Here is a tiny trained network, its code and every weight. The questions are about switching its units off for an input and a class, where a switched-off unit gives its printed mean instead of its output.

import numpy as np


def w(rows, s, z=0):
    codes = np.array(rows[::2]) - 128.0
    scale = np.full(codes.shape[1], s)
    scale[-1] = z or s
    return codes * scale


def f(y):
    return np.maximum(y, 0)


def log_softmax(a):
    a = a - a.max(-1, keepdims=True)
    return a - np.log(np.exp(a).sum(-1, keepdims=True))


def net(x, mask):
    res = np.array(x, float).reshape(1, 6) / 4 @ E
    y = f(res @ A[0][:, :-1].T + A[0][:, -1])
    res = res + np.where(mask, y, B[0][:, -1]) @ B[0][:, :-1]
    return log_softmax(res[-1] @ U[:, :-1].T + U[:, -1])


A, B = {}, {}
E = w([
[133,74,112,254],'x0',
[161,249,116,188],'x1',
[129,128,129,128],'x2',
[128,127,128,128],'x3',
[4,155,202,152],'x4',
[199,114,238,140],'x5',
],0.01)
A[0] = w([
[96,62,139,101,104],'neuron 1',
[165,118,102,124,46],'neuron 2',
[158,119,101,125,42],'neuron 3',
[152,118,168,131,43],'neuron 4',
[205,121,251,137,2],'neuron 5',
[171,229,148,155,85],'neuron 6',
[176,113,89,103,80],'neuron 7',
[178,121,131,120,112],'neuron 8',
[113,70,131,101,59],'neuron 9',
[201,115,37,116,134],'neuron 10',
[130,147,128,124,53],'neuron 11',
[115,42,135,103,108],'neuron 12',
[140,182,121,150,59],'neuron 13',
[126,64,99,240,51],'neuron 14',
[107,102,74,186,68],'neuron 15',
[117,157,133,58,70],'neuron 16',
[184,110,98,116,106],'neuron 17',
[118,180,116,38,58],'neuron 18',
[123,93,137,110,72],'neuron 19',
[66,152,9,116,24],'neuron 20',
[52,152,183,134,88],'neuron 21',
[182,106,89,124,95],'neuron 22',
[55,145,152,135,77],'neuron 23',
[125,85,113,197,19],'neuron 24',
[126,147,157,23,79],'neuron 25',
[115,158,96,78,107],'neuron 26',
[60,132,166,154,68],'neuron 27',
[143,205,121,159,56],'neuron 28',
[170,113,95,124,66],'neuron 29',
[177,112,102,123,83],'neuron 30',
[119,59,154,105,91],'neuron 31',
[169,108,95,147,112],'neuron 32',
[118,35,124,85,78],'neuron 33',
[148,193,110,170,117],'neuron 34',
[163,146,197,148,65],'neuron 35',
[64,140,10,130,3],'neuron 36',
[51,122,172,178,93],'neuron 37',
[109,64,133,99,74],'neuron 38',
[111,75,133,102,94],'neuron 39',
[141,195,117,146,90],'neuron 40',
[153,190,123,163,83],'neuron 41',
[164,115,97,123,44],'neuron 42',
[137,189,136,99,105],'neuron 43',
[126,153,121,80,67],'neuron 44',
],0.013,0.006)
B[0] = w([
[136,151,79,144,183],'neuron 1',
[122,154,143,114,154],'neuron 2',
[127,151,141,111,149],'neuron 3',
[106,86,125,128,146],'neuron 4',
[52,3,140,88,209],'neuron 5',
[122,135,76,150,221],'neuron 6',
[131,166,150,87,182],'neuron 7',
[93,135,149,97,169],'neuron 8',
[116,144,98,157,163],'neuron 9',
[100,184,152,85,244],'neuron 10',
[134,131,123,131,132],'neuron 11',
[122,154,79,164,194],'neuron 12',
[118,144,85,148,166],'neuron 13',
[216,124,190,167,226],'neuron 14',
[174,93,151,151,183],'neuron 15',
[164,125,151,152,180],'neuron 16',
[106,174,150,111,188],'neuron 17',
[190,119,181,171,204],'neuron 18',
[121,137,106,139,147],'neuron 19',
[95,30,140,105,216],'neuron 20',
[118,194,144,78,203],'neuron 21',
[112,173,142,102,188],'neuron 22',
[114,179,147,85,185],'neuron 23',
[168,127,159,157,174],'neuron 24',
[192,115,159,184,208],'neuron 25',
[151,92,144,146,181],'neuron 26',
[128,176,147,92,184],'neuron 27',
[122,156,68,154,188],'neuron 28',
[129,153,132,105,167],'neuron 29',
[121,161,138,98,173],'neuron 30',
[112,141,75,152,179],'neuron 31',
[119,154,159,102,180],'neuron 32',
[126,146,78,152,197],'neuron 33',
[113,125,83,151,201],'neuron 34',
[100,75,121,123,175],'neuron 35',
[83,31,145,98,209],'neuron 36',
[133,185,164,79,205],'neuron 37',
[125,146,88,155,172],'neuron 38',
[125,150,78,158,167],'neuron 39',
[125,137,88,149,185],'neuron 40',
[122,132,94,144,186],'neuron 41',
[129,150,134,111,156],'neuron 42',
[148,112,123,165,183],'neuron 43',
[139,125,148,144,162],'neuron 44',
],0.013,0.011)
U = w([
[101,216,154,61,97],'0',
[106,152,3,207,90],'1',
[66,22,133,109,255],'2',
[218,121,185,212,83],'3',
],0.011,0.0064)

Each question gives the input, the list of numbers given to net, and the class t.
The units are the neurons (one row each of A and B). Each row of codes is followed by its name. A weight is (code - 128) times the scale printed after its matrix; where a second scale follows, it is the last column's (A, B and U).
mask holds one flag per neuron, in row order. A switched-off neuron (its flag False) gives its mean, the last column of its row in B, instead of its output. The means were averaged over made-up inputs and are rounded, as every weight is.
A unit's drop is (log p(t) with every unit on - log p(t) with that unit switched off) / (log p(t) with every unit on - log p(t) with every unit switched off).
The circuit of an input: a set's keep is (log p(t) with only the set's units on - log p(t) with every unit switched off) / (log p(t) with every unit on - log p(t) with every unit switched off). Starting from the 12 units with the biggest drops (on a tie, the unit counted first), units are removed one at a time, each time the one whose removal leaves the highest keep (on an exact tie, the one counted first), for as long as the keep stays at least 0.8.
circuit, biggest first: the units of the circuit, biggest drop first
most important unit: the unit with the biggest drop
k most important neurons: the k neurons with the biggest drops, biggest first
drop of u: that unit's drop, to one decimal
input [5,4,6,5,-1,-1], class 3: 2 most important neurons	(neuron 14; neuron 15)
input [-5,6,6,-1,-3,6], class 1: circuit, biggest first	(neuron 6; neuron 28)
input [4,2,-2,-5,4,7], class 2: circuit, biggest first	(neuron 5)
input [7,1,-1,-6,0,-5], class 3: 2 most important neurons	(neuron 14; neuron 5)
input [6,7,-7,8,1,8], class 2: 2 most important neurons	(neuron 5; neuron 35)
input [-8,4,1,8,4,7], class 3: 2 most important neurons	(neuron 25; neuron 18)
input [-7,7,4,-8,-4,-6], class 1: 3 most important neurons	(neuron 14; neuron 28; neuron 6)
input [-2,-5,-6,-6,-5,0], class 0: 2 most important neurons	(neuron 10; neuron 7)
input [7,-4,4,8,6,-5], class 3: 3 most important neurons	(neuron 14; neuron 15; neuron 10)
input [-5,3,-4,-1,-2,-4], class 3: 2 most important neurons	(neuron 18; neuron 5)
input [4,-4,4,-3,-2,-6], class 2: 2 most important neurons	(neuron 36; neuron 20)
input [5,-4,1,2,3,-1], class 3: 2 most important neurons	(neuron 14; neuron 6)
input [-3,-1,7,0,-1,-2], class 3: 2 most important neurons	(neuron 5; neuron 36)
input [-5,-3,5,-8,-3,3], class 3: most important unit	neuron 25
input [5,1,5,1,-1,7], class 2: drop of neuron 5	0.6
input [7,-7,-8,0,-7,2], class 0: drop of neuron 32	0.2
input [1,4,8,2,-4,2], class 0: drop of neuron 22	0.1
